Table B holds the same points as the rows below and some others, measured another way and shuffled. Each row below is followed by which row of B it is.
B (70 x 33):
162,-52,-68,-36,-63,-147,-4,-59,66,-159,-211,-9,-15,114,-146,117,-124,-8,-30,-105,75,-72,-91,-81,-10,28,43,194,-16,-40,-8,36,-37
317,-127,111,-6,-77,-212,-244,-24,-31,95,-267,-87,-100,183,-314,-41,-361,-62,-153,-211,180,-181,-22,-35,-156,219,-3,312,-208,-145,-20,-55,-77
107,114,-194,-164,10,-49,14,-31,186,-90,-185,-26,51,142,-51,190,-32,44,34,-104,50,-94,-119,-66,-31,-22,103,-11,45,71,15,-5,96
-275,-203,-114,39,121,41,425,-188,61,66,17,-41,194,-415,242,94,392,-117,126,341,185,51,-130,202,226,-304,-167,16,93,-14,-237,127,34
-44,65,-72,-266,-46,195,62,-201,63,92,-18,-33,159,-39,-92,67,52,45,81,-69,61,-73,-373,141,9,-92,290,-35,-1,-101,112,-130,-55
56,-166,251,-127,111,160,-103,-194,-106,303,-62,-153,0,-77,-158,77,-21,-141,-55,-105,65,-241,-191,294,8,114,142,181,-155,-241,-77,99,-284
268,-323,393,177,180,-168,-312,-1,-179,172,-290,-139,-275,95,-125,144,-346,-270,-285,-202,76,-304,277,122,-107,356,-259,457,-138,-179,-225,262,-311
-438,251,47,-203,-97,287,-110,123,82,24,19,153,106,-122,251,62,112,-64,196,-75,-130,-57,-78,160,71,-67,146,-374,300,-66,42,-30,167
-20,-124,3,-283,215,336,240,-443,-1,268,26,-210,171,-168,-86,251,236,-37,12,31,75,-136,-454,357,88,-113,321,126,-76,-122,29,39,-324
9,-117,223,-119,72,181,-96,-169,-111,210,-35,-73,5,-75,-70,74,-47,-101,-37,-121,27,-209,-181,251,-4,70,108,128,-60,-223,-42,54,-259
-56,-112,190,-435,232,566,98,-523,-99,633,153,-290,228,-244,-186,109,232,-56,26,-32,99,-257,-631,589,36,-50,494,46,-230,-291,69,-67,-425
-230,-18,11,258,-98,-254,-61,325,42,-212,-153,230,-66,-136,377,-47,-68,-136,66,76,60,1,376,-128,41,-59,-519,-95,277,27,-280,109,309
-255,97,-82,-384,76,431,227,-306,100,144,93,-81,256,-186,15,221,365,8,194,31,-45,-72,-505,319,167,-203,458,-174,79,-97,96,10,-125
149,-245,-78,-38,89,-95,203,-249,24,373,-63,-196,163,-217,-132,-119,70,-38,-15,180,406,-95,-246,167,-17,-127,-109,194,-284,-99,-191,-107,9
-93,304,-24,-519,-101,459,-112,-214,83,-3,10,12,148,154,-174,219,7,115,128,-324,-195,-139,-540,173,-11,-1,697,-182,109,-139,359,-149,-172
122,98,92,-180,-139,17,-262,22,26,-100,-171,26,-44,216,-235,86,-193,-7,22,-302,-79,-184,-160,-17,-36,155,276,53,-22,-160,82,37,-84
-17,142,-112,-78,-232,-57,-72,76,62,-184,-60,194,76,40,52,-103,-153,109,111,-117,57,-30,-137,-129,-62,-106,-23,-116,118,-65,33,-187,171
350,-234,-133,72,28,-321,152,-125,48,44,-142,-102,66,-51,-160,-85,-25,24,0,98,340,-128,-142,-68,-8,-110,-231,260,-273,-70,-280,34,27
-34,-5,241,111,-195,-125,-345,250,-105,-70,-111,196,-112,13,73,-170,-292,-91,17,-186,7,-160,164,-49,-69,120,-239,-13,74,-206,-145,15,72
-80,87,103,35,-247,-123,-298,217,1,-215,-225,186,-112,141,5,-13,-330,-75,-29,-233,-45,-40,148,-124,-79,153,-47,26,188,-85,70,-58,106
-150,15,-131,41,-155,-132,70,59,100,-216,-174,123,37,-40,102,48,-58,-39,34,24,82,86,36,-100,28,-81,-96,22,200,33,9,-63,176
73,-60,40,-295,121,271,66,-356,0,175,-56,-173,93,1,-201,246,63,-23,-28,-122,16,-164,-406,260,23,12,392,159,-84,-140,112,16,-320
-69,-25,3,-303,83,267,84,-323,67,179,-130,-193,98,-2,-209,290,80,-85,-45,-86,18,-67,-340,267,42,48,465,145,-10,-74,202,-17,-224
118,-199,-9,258,-160,-495,-64,154,74,-397,-455,28,-193,164,-174,149,-244,-194,-139,-57,85,50,304,-252,50,183,-180,416,58,18,-87,212,66
93,119,163,-262,-93,150,-304,-20,-5,49,-103,-11,-18,178,-240,68,-152,-12,42,-324,-97,-250,-239,97,-42,165,355,-11,-63,-217,83,28,-139
657,-475,57,83,455,-242,114,-357,-67,394,-207,-388,-76,6,-224,169,-102,-89,-270,33,387,-367,-57,152,-119,89,-328,578,-466,-67,-397,215,-355
320,-93,36,-212,141,26,-90,-243,42,227,-224,-251,-21,179,-342,212,-145,-48,-143,-194,119,-236,-223,134,-99,177,256,287,-229,-83,43,25,-231
89,37,-61,-156,-102,-44,-64,-70,104,-110,-234,-42,3,167,-235,160,-120,-21,-20,-169,19,-60,-163,-33,-11,87,267,141,-3,-46,126,-9,-34
154,-244,-142,54,76,-163,256,-256,40,-117,-220,-93,14,-22,-69,216,-46,-45,-134,65,194,24,-87,-20,14,-67,-85,389,0,32,-25,25,-144
37,-72,204,-46,6,34,-173,-3,-65,53,-100,-6,-50,0,-62,58,-77,-109,3,-148,-14,-215,-50,119,20,103,22,88,-34,-194,-119,149,-143
-182,46,53,-116,-59,137,-48,-34,15,6,-73,54,44,-57,64,87,-20,-67,38,-82,-18,-55,-102,115,20,-7,105,-41,147,-90,53,-33,-17
-99,12,103,96,-187,-119,-187,174,-31,-246,-169,197,-95,40,102,4,-232,-78,-5,-147,-38,-39,148,-99,-20,65,-155,41,208,-93,-30,19,59
-288,9,-180,-63,-67,64,273,-100,115,-154,-45,81,163,-199,176,123,203,-25,129,141,54,109,-157,48,147,-235,35,-62,230,22,11,-24,101
-501,-330,-362,446,14,-394,704,39,171,-202,-114,111,190,-621,574,-13,434,-202,118,701,402,373,297,-57,296,-490,-753,54,317,228,-417,96,459
-208,-17,-127,-167,-44,109,199,-197,124,22,-126,-70,147,-110,-64,167,140,-72,39,69,90,78,-238,136,100,-91,264,60,91,-9,128,-62,9
307,20,-210,-93,-122,-285,-63,-42,189,-194,-390,-81,-48,329,-347,170,-282,23,-118,-190,136,-22,-68,-216,-110,138,174,284,-70,73,148,-80,68
-45,162,89,-286,-128,189,-251,-40,44,50,-145,-6,10,166,-200,111,-172,-27,3,-294,-80,-130,-216,101,-66,159,411,-23,45,-135,227,-101,-68
-453,-238,-110,300,98,-139,430,74,38,141,86,109,199,-652,610,-172,407,-169,191,549,336,95,185,145,211,-427,-725,-171,185,35,-524,88,360
-142,8,148,-122,-111,131,-139,-24,-44,179,-32,28,65,-100,-36,-90,-66,-74,52,-90,65,-109,-158,171,-13,26,107,-42,2,-202,11,-98,-8
393,18,-205,-20,-252,-453,-139,82,186,-299,-410,-19,-69,371,-428,26,-337,48,-63,-207,161,-34,-39,-338,-96,147,106,283,-147,16,66,-52,159
528,-235,-13,-274,149,5,35,-504,14,271,-267,-393,15,227,-623,247,-183,-7,-242,-198,226,-206,-452,159,-120,188,456,565,-413,-128,166,-53,-432
70,132,-176,-353,-111,122,23,-234,165,-67,-199,-93,105,205,-327,232,-69,65,-4,-201,9,-13,-401,22,-28,35,553,102,0,-18,326,-156,-78
-143,212,36,-191,-135,122,-217,113,77,-18,-88,104,32,73,23,34,-91,-14,102,-199,-74,-118,-89,36,-28,49,170,-196,140,-84,70,-60,114
208,-325,-161,48,81,-225,315,-295,52,162,-165,-199,119,-160,-171,1,50,-48,-78,207,404,-5,-193,59,19,-131,-131,370,-237,-30,-155,-44,-40
-148,-31,-77,-13,-63,-46,127,-7,86,-122,-95,51,84,-127,73,69,132,-64,114,78,60,3,-77,20,131,-127,-23,-12,104,-39,-103,90,89
82,123,-117,-88,-215,-161,-119,85,135,-303,-248,93,-21,222,-155,94,-188,31,34,-197,-12,-28,-65,-190,-22,58,149,53,85,-13,101,-26,109
-12,-119,277,80,-37,-43,-246,68,-118,-42,-180,54,-152,30,-7,76,-230,-174,-96,-183,-39,-159,138,65,-21,190,-98,187,73,-177,-78,140,-155
64,-118,352,64,-52,4,-323,91,-218,245,30,95,-57,-118,64,-268,-242,-78,2,-147,109,-295,15,143,-107,81,-286,14,-108,-323,-253,-17,-83
0,2,-8,-87,-142,-23,-51,-35,22,5,-94,42,63,-15,-85,-61,-99,1,42,-76,107,-62,-166,16,-24,-23,65,33,-13,-123,15,-108,37
-434,181,-16,-41,-204,119,-22,159,63,-296,-34,277,55,-107,304,74,49,-49,171,-42,-149,63,16,-14,110,-119,5,-250,416,-33,48,1,167
38,-3,-10,-82,-143,-75,-79,-10,47,-3,-151,8,39,36,-151,-38,-115,-24,24,-92,111,-67,-134,-7,-22,28,92,71,-45,-110,13,-70,52
188,-255,217,46,67,-113,-139,-122,-82,31,-300,-145,-163,112,-247,213,-231,-204,-221,-166,55,-156,54,89,-29,261,40,454,-94,-137,-25,175,-295
-257,-127,-37,31,53,35,261,-76,40,3,4,20,136,-324,215,67,303,-115,145,223,98,-4,-83,156,204,-223,-136,-38,110,-60,-227,158,44
-231,247,145,-162,-210,172,-338,179,5,-126,-94,204,-41,111,82,48,-208,-37,72,-301,-188,-104,-8,20,-51,117,175,-201,269,-126,150,-71,58
-487,-32,5,297,-74,-143,92,316,25,-186,-31,294,18,-364,610,-75,125,-170,154,241,59,77,378,-29,139,-215,-621,-231,408,33,-347,119,362
-370,81,-335,-180,50,190,449,-200,224,-98,-8,16,262,-249,259,262,389,8,175,229,54,146,-256,116,187,-344,130,-168,289,140,49,-33,142
-156,182,-77,-269,-45,187,-33,-61,145,-39,-131,-2,76,75,-34,231,30,-22,66,-142,-79,-48,-192,86,27,13,340,-101,162,1,173,-32,25
-119,-47,-24,203,-225,-308,-74,223,47,-272,-250,182,-72,-10,108,-51,-207,-108,-14,-6,99,75,249,-186,-1,19,-292,90,194,0,-79,-14,233
-238,-23,56,-294,101,451,178,-351,-42,274,137,-68,217,-267,72,118,234,-21,95,30,27,-96,-452,388,85,-175,291,-71,53,-174,70,-77,-229
-224,-308,263,208,168,26,61,-34,-159,210,-20,-2,-31,-369,307,19,79,-259,-49,163,127,-113,179,270,89,-38,-426,130,88,-149,-333,192,-118
320,-37,-94,-116,-109,-220,-100,-96,122,-161,-368,-117,-68,317,-433,190,-256,-16,-124,-229,84,-73,-133,-136,-67,187,277,347,-127,-25,144,3,-76
-8,10,33,-187,-44,113,-49,-130,30,49,-111,-47,53,28,-146,109,-38,-37,11,-129,20,-101,-229,117,7,38,254,69,-8,-121,86,-24,-102
-71,-13,-155,-180,-27,72,179,-208,115,67,-99,-77,158,-80,-84,102,89,-6,39,45,144,19,-281,103,40,-112,202,54,9,-15,85,-112,17
-179,97,-126,93,-50,-127,23,194,125,-346,-165,206,-33,-3,333,174,-28,-43,66,-9,-50,16,215,-151,42,-90,-270,-105,357,114,-108,97,214
162,140,26,-108,-247,-90,-313,104,14,-135,-166,134,-48,240,-154,-81,-379,76,-7,-317,16,-136,-90,-146,-165,120,84,18,14,-127,109,-178,58
360,-261,-292,-215,170,-67,432,-514,136,336,-86,-361,266,-125,-373,53,215,71,-5,201,448,-84,-558,162,31,-209,195,320,-431,-40,-88,-94,-118
-153,148,-244,-380,113,327,270,-271,191,216,79,-98,300,-164,67,156,338,86,196,86,90,-72,-475,236,78,-269,307,-241,34,16,40,-107,57
-252,110,-11,-127,-137,125,-26,8,61,-130,-88,114,58,-31,77,108,-4,-45,82,-87,-67,12,-105,50,52,-38,160,-91,231,-58,113,-45,45
243,125,-372,-169,-244,-277,30,-58,271,-299,-368,-26,49,335,-363,130,-240,115,-40,-159,150,87,-197,-290,-96,30,294,191,-18,118,264,-219,185
56,7,68,145,-203,-278,-225,260,-2,-278,-189,200,-110,89,47,-81,-245,-45,37,-144,16,-103,178,-198,-26,63,-257,35,93,-99,-163,81,142
Rows of B count from 0, top down.

5,50,92,-243,82,89,92,-93,-150,196,47,30,-22,-124,-103,-112,87,40,56,116,-56,15,-112,-22,-121,208,118,50,38,-39,-151,0,-120,-18,-274,190 : 33
-130,68,125,-37,-130,193,-85,15,-212,-154,80,-115,200,127,103,-45,-350,-120,186,-338,-204,-188,-20,63,282,-259,-61,28,305,-11,203,-143,272,-214,-11,-333 : 30
-104,125,-65,-84,-9,-108,223,-35,-72,133,-122,72,-157,-127,35,-95,123,17,23,-76,-70,-148,-147,-248,58,65,-107,41,67,-94,-85,71,-97,121,-234,-72 : 13
212,154,161,-177,167,45,110,-33,-240,247,108,190,-6,-254,-292,20,189,153,77,127,-244,-41,-41,-42,-58,179,120,-29,92,-67,-190,41,-243,52,-451,212 : 26
38,-78,-54,194,192,-162,-59,-51,63,-120,24,49,-154,-123,-231,82,125,157,-158,98,103,102,120,10,-139,-33,106,-90,-63,-57,6,207,226,-103,65,-75 : 58
-372,89,-78,-187,-140,50,78,-51,151,70,-172,36,-109,102,258,-336,160,-19,79,108,4,31,-388,56,81,-30,-26,260,-48,64,-30,-183,-227,299,94,52 : 23
-363,202,-256,52,-204,-258,135,-71,210,-42,-440,148,-155,106,427,-157,-70,-218,103,-185,33,-154,-293,77,252,-175,-379,279,98,-93,216,-164,18,263,88,-337 : 52
120,58,17,188,157,-67,-201,-24,11,-143,-25,196,31,-83,-185,167,-92,61,4,137,-27,99,107,371,37,-158,4,22,81,-93,100,-36,177,-97,55,-25 : 29
60,-103,163,10,204,154,-279,-40,-98,-60,249,-30,28,23,-321,35,142,231,-62,251,-66,209,59,188,-123,-3,337,-103,-54,114,-80,28,150,-174,78,127 : 1
-520,26,-275,89,-159,-191,-56,-72,168,-74,-332,-80,-268,313,389,-154,97,-79,-40,-70,104,-44,-292,-103,208,-132,-222,116,-65,81,76,-80,220,135,319,-345 : 34
-154,-13,93,-82,-37,159,-100,-37,-96,-74,91,-106,75,110,22,-114,-89,-3,77,-79,-84,-10,-81,71,71,-99,95,35,103,60,67,-81,156,-123,48,-119 : 57
179,51,100,-165,256,-45,-22,-149,-94,264,63,187,-94,-169,-314,21,316,172,-20,346,-70,169,-48,146,-279,323,234,-4,-85,12,-194,46,-159,27,-305,315 : 54
-259,195,-82,-123,-124,-184,7,-166,62,158,-249,132,-109,232,270,-156,183,-113,149,-105,-175,-78,-336,122,111,49,-126,189,42,129,159,-203,-43,236,-82,-257 : 2
-169,46,-65,23,-25,-80,50,-36,30,-37,-83,15,-106,9,59,-94,61,17,1,-78,-21,-57,-110,-68,68,-80,-43,51,38,-16,48,22,71,56,12,-171 : 67
260,-83,200,5,273,119,-115,-38,-104,-53,288,65,75,-234,-455,69,51,217,-59,206,-30,177,185,198,-240,39,338,-95,14,-42,-59,133,78,-209,-118,199 : 31
28,118,85,-65,74,-149,-29,-139,62,130,44,208,-70,40,-139,-97,414,142,63,28,-260,54,-166,161,-108,77,197,49,-37,183,119,-35,-135,225,-173,-107 : 25
35,101,93,-27,51,23,-129,-69,-170,22,17,73,75,44,-66,71,-87,-23,113,-47,-181,-42,-10,183,92,-32,2,5,160,-1,81,-98,150,-124,-130,-116 : 37
-364,-148,-198,127,76,-230,-172,-139,362,-72,-112,-26,-361,231,33,-185,530,213,-228,290,197,286,-221,44,-195,22,203,39,-355,241,-3,80,120,201,421,-79 : 43
293,2,201,-21,281,142,-135,-14,-172,21,227,145,86,-254,-447,125,29,209,-10,299,-85,163,151,249,-151,56,262,-68,46,-82,-141,54,-15,-165,-177,305 : 27
-349,23,-170,-8,-41,-243,-81,-182,218,64,-227,38,-258,274,206,-174,355,12,-40,75,34,95,-301,72,-48,69,7,124,-165,193,89,-72,71,214,173,-201 : 55
-301,110,-141,35,-77,-173,-120,-107,66,23,-250,56,-155,264,235,-56,118,-59,46,-25,-66,-27,-241,88,170,-60,-147,104,1,102,104,-147,140,121,123,-265 : 42
163,62,107,37,139,-41,54,-19,85,-49,121,226,13,-245,-284,-56,178,175,7,79,-113,78,20,193,-125,-75,194,52,28,-41,79,67,-147,122,-128,50 : 17
-126,-4,140,-124,-66,191,-11,-24,-58,-87,154,-86,116,42,1,-199,-69,11,105,-143,-123,-30,-92,64,41,-126,149,68,125,59,118,-70,57,-56,-4,-120 : 47
-450,120,-269,244,-157,-304,-262,-94,128,-133,-395,25,-204,477,405,38,30,-131,32,-165,-59,-85,-237,116,371,-253,-325,82,26,145,262,-195,403,89,361,-585 : 7
85,-87,230,-100,167,275,-211,-30,-167,-36,297,-57,127,-37,-305,-18,4,172,11,203,-79,170,58,203,-120,11,339,-57,29,62,-86,-12,92,-221,-16,193 : 41
122,-4,156,11,111,150,-42,25,-191,-99,195,-8,115,-159,-244,49,-154,84,33,-42,-99,-23,133,49,18,-104,122,-68,168,-97,4,63,143,-220,-118,-10 : 40
4,34,62,67,49,1,-124,-48,82,-141,40,118,64,-9,-93,-36,-20,42,50,24,-64,84,-10,333,-7,-164,100,91,67,12,182,-73,88,-5,72,-90 : 69
-165,220,-124,-60,-144,-103,308,5,-92,55,-278,86,-67,-142,247,-83,-220,-192,134,-287,-52,-309,-148,-209,262,-84,-370,144,251,-251,39,-30,-30,84,-245,-219 : 51
86,-74,119,-179,168,53,81,-132,-26,94,163,9,-19,-199,-250,-131,135,106,-38,142,60,136,7,57,-340,216,292,20,-41,-24,-71,124,-40,-87,-201,196 : 28
86,122,106,-188,34,112,190,-17,-281,128,33,36,73,-240,-85,-18,-192,-58,124,-107,-113,-168,2,-110,47,80,-56,26,237,-204,-92,22,-45,-128,-395,61 : 62
-7,193,113,-208,-84,155,176,2,-150,69,-22,107,149,-163,63,-141,-221,-115,224,-144,-175,-170,-129,83,151,-67,-95,179,268,-154,44,-148,-169,41,-293,14 : 39
-541,123,-139,-52,-373,-46,39,-80,174,-163,-288,-82,17,356,583,-321,-221,-307,206,-431,-50,-198,-354,109,327,-306,-275,305,184,74,401,-287,176,146,233,-552 : 0
-248,107,36,18,-202,96,-49,22,14,-203,-30,-20,126,164,216,-159,-204,-105,176,-306,-182,-147,-153,140,310,-356,-96,146,224,36,286,-197,130,35,128,-374 : 3
-252,135,-129,-2,-159,-127,188,-33,-53,-23,-223,-22,-84,28,268,-93,-161,-169,90,-350,-47,-269,-137,-213,239,-120,-289,87,198,-120,130,-12,148,19,-93,-381 : 19
